Below is a small trained network, with its code and all its weights. Each question gives an input and a target symbol and asks what happens when units are switched off, that is, made to give their printed mean instead of their output.

import numpy as np


def w(rows, s, z=0):
    codes = np.array(rows[::2]) - 128.0
    scale = np.full(codes.shape[1], s)
    scale[-1] = z or s
    return codes * scale


def f(y):
    return y / 2 * (1 + np.tanh(0.7978845608 * (y + 0.044715 * y**3)))


def softmax(a):
    e = np.exp(a - a.max(-1, keepdims=True))
    return e / e.sum(-1, keepdims=True)


def log_softmax(a):
    a = a - a.max(-1, keepdims=True)
    return a - np.log(np.exp(a).sum(-1, keepdims=True))


def net(x, mask):
    ids = ['ΔΛΠΣαβγεζηθμξτφω'.index(c) for c in x.split()]
    T = len(ids)
    res = E[ids] + P[:T]
    u = 0
    for l in range(3):
        q, k, v = (res @ M[l].T for M in (Q, K, V))
        z = softmax(np.where(np.tri(T) > 0, q @ k.T / 3**0.5, -1e9)) @ v
        res = res + np.where(mask[u], z, O[l][:, -1]) @ O[l][:, :-1]
        u += 1
        y = f(res @ A[l][:, :-1].T + A[l][:, -1])
        res = res + np.where(mask[u : u + 8], y, B[l][:, -1]) @ B[l][:, :-1]
        u += 8
    return log_softmax(res[-1] @ U[:, :-1].T + U[:, -1])


Q, K, V, O, A, B = {}, {}, {}, {}, {}, {}
E = w([
[65,132,137,116,81,138],'Δ',
[117,94,130,151,100,144],'Λ',
[165,161,158,174,184,177],'Π',
[208,121,131,175,176,111],'Σ',
[12,6,91,97,49,160],'α',
[140,84,123,170,131,106],'β',
[111,85,163,62,56,191],'γ',
[113,126,109,145,63,58],'ε',
[89,178,175,92,142,162],'ζ',
[95,125,112,190,117,104],'η',
[116,73,137,131,180,205],'θ',
[201,169,151,199,140,80],'μ',
[101,102,169,83,153,211],'ξ',
[127,105,161,39,117,130],'τ',
[118,82,135,149,203,193],'φ',
[199,121,143,176,235,169],'ω',
],0.02)
P = w([
[153,133,144,123,193,143],'0',
[28,197,87,177,3,253],'1',
[133,96,157,207,157,123],'2',
[165,136,56,55,174,114],'3',
[86,216,73,179,50,250],'4',
[98,93,189,226,195,106],'5',
[138,140,56,47,187,114],'6',
[61,213,64,166,42,251],'7',
[100,80,233,249,210,95],'8',
[141,126,51,48,172,106],'9',
[90,239,72,168,30,244],'10',
[102,87,242,240,202,89],'11',
],0.011)
Q[0] = w([
[53,140,83,157,159,254],'L0H0',
[102,150,114,184,95,195],'L0H0',
[172,193,194,106,21,212],'L0H0',
],0.0049)
K[0] = w([
[75,64,218,137,212,110],'L0H0',
[149,57,255,208,80,91],'L0H0',
[132,161,113,97,116,147],'L0H0',
],0.0056)
V[0] = w([
[53,107,147,216,120,63],'L0H0',
[140,106,196,88,218,168],'L0H0',
[110,139,132,237,96,254],'L0H0',
],0.0052)
O[0] = w([
[154,81,105,161,142,185,179],'L0H0',
[160,152,117,99,139,152,162],'L0H0',
[98,1,70,244,96,198,254],'L0H0',
],0.0076,0.0048)
A[0] = w([
[49,255,45,159,49,134,167],'L0N0',
[43,151,217,170,108,153,174],'L0N1',
[113,225,118,188,121,225,253],'L0N2',
[185,90,93,110,138,32,228],'L0N3',
[207,130,112,153,170,203,78],'L0N4',
[61,118,37,75,83,129,198],'L0N5',
[140,28,234,81,96,132,8],'L0N6',
[40,122,111,152,163,79,128],'L0N7',
],0.0082,0.0021)
B[0] = w([
[130,36,115,74,161,175,230],'L0N0',
[34,146,164,151,87,142,227],'L0N1',
[139,136,103,135,93,174,255],'L0N2',
[230,129,167,90,87,131,138],'L0N3',
[84,84,180,106,110,120,181],'L0N4',
[203,212,163,186,167,141,222],'L0N5',
[48,86,84,73,118,83,158],'L0N6',
[254,123,107,113,85,63,162],'L0N7',
],0.0088,0.0087)
Q[1] = w([
[82,174,156,98,227,2],'L1H0',
[185,72,203,85,198,145],'L1H0',
[156,175,133,215,77,171],'L1H0',
],0.0096)
K[1] = w([
[245,184,22,51,83,245],'L1H0',
[132,131,124,169,209,173],'L1H0',
[108,161,254,205,134,102],'L1H0',
],0.0068)
V[1] = w([
[51,75,60,61,111,101],'L1H0',
[119,84,191,138,254,231],'L1H0',
[51,194,157,149,101,208],'L1H0',
],0.008)
O[1] = w([
[97,31,77,73,84,130,144],'L1H0',
[108,163,64,100,214,133,255],'L1H0',
[9,172,201,116,107,61,222],'L1H0',
],0.013,0.0089)
A[1] = w([
[150,126,91,172,109,137,107],'L1N0',
[80,78,140,116,152,167,138],'L1N1',
[126,62,102,220,75,92,74],'L1N2',
[135,139,89,182,129,54,130],'L1N3',
[76,118,129,164,175,92,161],'L1N4',
[121,167,125,83,197,155,83],'L1N5',
[116,74,144,178,179,99,99],'L1N6',
[116,104,127,116,154,9,251],'L1N7',
],0.012,0.0028)
B[1] = w([
[113,132,129,98,128,182,152],'L1N0',
[112,122,102,110,125,39,251],'L1N1',
[82,143,166,103,118,178,198],'L1N2',
[76,62,166,53,143,182,146],'L1N3',
[154,162,94,68,149,145,225],'L1N4',
[254,100,95,222,140,110,213],'L1N5',
[115,114,34,217,115,209,171],'L1N6',
[249,101,132,157,141,181,183],'L1N7',
],0.0077,0.018)
Q[2] = w([
[91,28,133,49,115,106],'L2H0',
[160,70,179,212,155,24],'L2H0',
[106,184,133,1,190,161],'L2H0',
],0.0046)
K[2] = w([
[148,14,172,129,3,13],'L2H0',
[67,164,141,18,176,197],'L2H0',
[166,155,243,250,82,231],'L2H0',
],0.0041)
V[2] = w([
[185,128,171,67,145,201],'L2H0',
[89,81,115,253,86,72],'L2H0',
[58,179,61,112,170,158],'L2H0',
],0.0049)
O[2] = w([
[91,46,155,118,90,118,120],'L2H0',
[115,24,144,253,188,176,160],'L2H0',
[76,89,181,116,83,143,254],'L2H0',
],0.0057,0.006)
A[2] = w([
[25,104,94,165,172,156,110],'L2N0',
[140,37,149,76,138,206,123],'L2N1',
[88,225,221,146,91,174,97],'L2N2',
[89,192,18,176,32,198,103],'L2N3',
[152,152,95,85,171,110,3],'L2N4',
[254,102,171,144,138,206,113],'L2N5',
[187,108,82,147,185,103,115],'L2N6',
[166,119,138,190,79,120,158],'L2N7',
],0.009,0.006)
B[2] = w([
[211,191,100,94,54,144,254],'L2N0',
[144,140,93,36,179,108,204],'L2N1',
[168,165,196,254,166,66,176],'L2N2',
[144,88,172,132,171,59,240],'L2N3',
[172,127,83,137,31,131,155],'L2N4',
[58,126,117,201,125,171,228],'L2N5',
[73,81,217,62,93,65,219],'L2N6',
[79,176,214,59,99,145,143],'L2N7',
],0.0084,0.018)
U = w([
[89,93,126,174,44,103,135],'Δ',
[140,110,104,136,97,140,215],'Λ',
[183,147,137,102,204,101,156],'Π',
[20,85,111,129,183,136,126],'Σ',
[167,69,151,106,70,162,88],'α',
[159,138,106,97,186,187,239],'β',
[30,102,122,102,132,116,2],'γ',
[99,114,210,68,178,151,122],'ε',
[28,176,137,91,188,99,67],'ζ',
[254,90,202,97,139,114,176],'η',
[157,68,80,168,127,77,106],'θ',
[136,126,89,178,117,144,129],'μ',
[64,152,21,163,129,115,116],'ξ',
[119,93,171,57,219,74,151],'τ',
[206,73,103,162,132,81,85],'φ',
[111,48,103,185,146,78,54],'ω',
],0.0087,0.0035)

Each question gives the input, a string of symbols that net reads in full, and the target symbol t.
The units are the heads (3 rows each of Q, K, V and O) and the neurons (one row each of A and B). Each row of codes is followed by its name. A weight is (code - 128) times the scale printed after its matrix; where a second scale follows, it is the last column's (O, A, B and U).
mask holds one flag per unit, layer by layer, with each layer's heads first. A switched-off unit (its flag False) gives its mean, the last column of its rows in O or B, instead of its output. The means were averaged over made-up inputs and are rounded, as every weight is.
A unit's drop is (log p(t) with every unit on - log p(t) with that unit switched off) / (log p(t) with every unit on - log p(t) with every unit switched off).
The circuit of an input: a set's keep is (log p(t) with only the set's units on - log p(t) with every unit switched off) / (log p(t) with every unit on - log p(t) with every unit switched off). Starting from the 12 units with the biggest drops (on a tie, the unit counted first), units are removed one at a time, each time the one whose removal leaves the highest keep (on an exact tie, the one counted first), for as long as the keep stays at least 0.8.
circuit, biggest first: the units of the circuit, biggest drop first
unit that matters most: the unit with the biggest drop
top k neurons: the k neurons with the biggest drops, biggest first
top k neurons in layer l: the k neurons of layer l with the biggest drops, biggest first
input Δ ξ β Δ β μ Δ Δ, target μ: circuit, biggest first	[L1H0 L2N5 L2N2 L1N1]
input Δ φ ξ, target ξ: unit that matters most	L1N1
input θ Δ Σ Λ Δ ζ Δ Λ β τ Δ, target β: circuit, biggest first	[L1H0 L0N0]
input Σ β Δ Π γ φ ζ α α τ, target η: top 3 neurons	[L0N5 L1N7 L0N0]
input Δ τ μ ξ Δ β ε θ, target β: top 2 neurons	[L2N6 L0N5]
input ε ξ Σ Δ ζ ξ β η Δ β β, target Δ: circuit, biggest first	[L1H0 L0N1 L2N1 L0N5]
input β μ γ, target γ: top 2 neurons	[L0N6 L1N5]
input η ζ τ, target τ: top 3 neurons	[L1N7 L0N6 L0N2]
input Σ Δ γ τ Δ, target γ: circuit, biggest first	[L1H0 L1N5]
input τ β ω φ Λ Π, target Π: top 3 neurons	[L0N0 L0N1 L1N7]
input ζ Σ ω θ Π, target ω: top 2 neurons	[L1N5 L0N4]
input β Δ ε ζ ξ η β Λ φ, target φ: top 2 neurons in layer 1	[L1N6 L1N5]
input ξ Δ θ β γ β Λ θ β ξ η μ, target μ: circuit, biggest first	[L1H0 L1N6 L2N5]
input ξ Π Δ Δ ζ ω η ζ, target ω: unit that matters most	L1N5
input β β ω θ η β β Δ Δ, target Δ: top 3 neurons	[L0N1 L0N0 L0N7]
input η τ ω ζ Δ, target ω: top 3 neurons	[L1N5 L0N4 L2N5]
input ξ β Σ Π β Π, target Π: top 2 neurons	[L0N1 L0N0]
input ω φ ζ ξ ε θ ξ ε, target θ: top 2 neurons in layer 1	[L1N5 L1N2]
input Δ Δ β γ Δ τ ω ζ, target τ: top 4 neurons	[L2N1 L2N3 L0N6 L2N5]
input μ η ζ α φ, target ζ: top 2 neurons	[L0N1 L0N0]
input α α Δ ε μ φ τ Δ, target φ: top neuron	[L0N4]
input Δ Σ β ξ Δ α, target α: top 3 neurons	[L2N0 L0N6 L0N7]
input Λ ε ξ β, target τ: top 3 neurons in layer 0	[L0N5 L0N3 L0N6]
input Σ Δ β β Δ, target β: top 2 neurons in layer 2	[L2N6 L2N1]
input ε η ξ Δ ε, target ξ: top 4 neurons	[L2N6 L1N7 L0N6 L1N5]
input Λ ξ Δ α η β ξ θ Δ μ θ, target Δ: top 3 neurons	[L0N1 L0N0 L1N1]
input ξ Δ Δ μ ξ β Δ φ β Δ φ, target β: circuit, biggest first	[L1H0]
input ω Δ β ζ Δ τ α Π, target τ: top 2 neurons in layer 2	[L2N1 L2N3]
input η Δ Δ ξ ζ, target Δ: top 2 neurons in layer 0	[L0N1 L0N2]
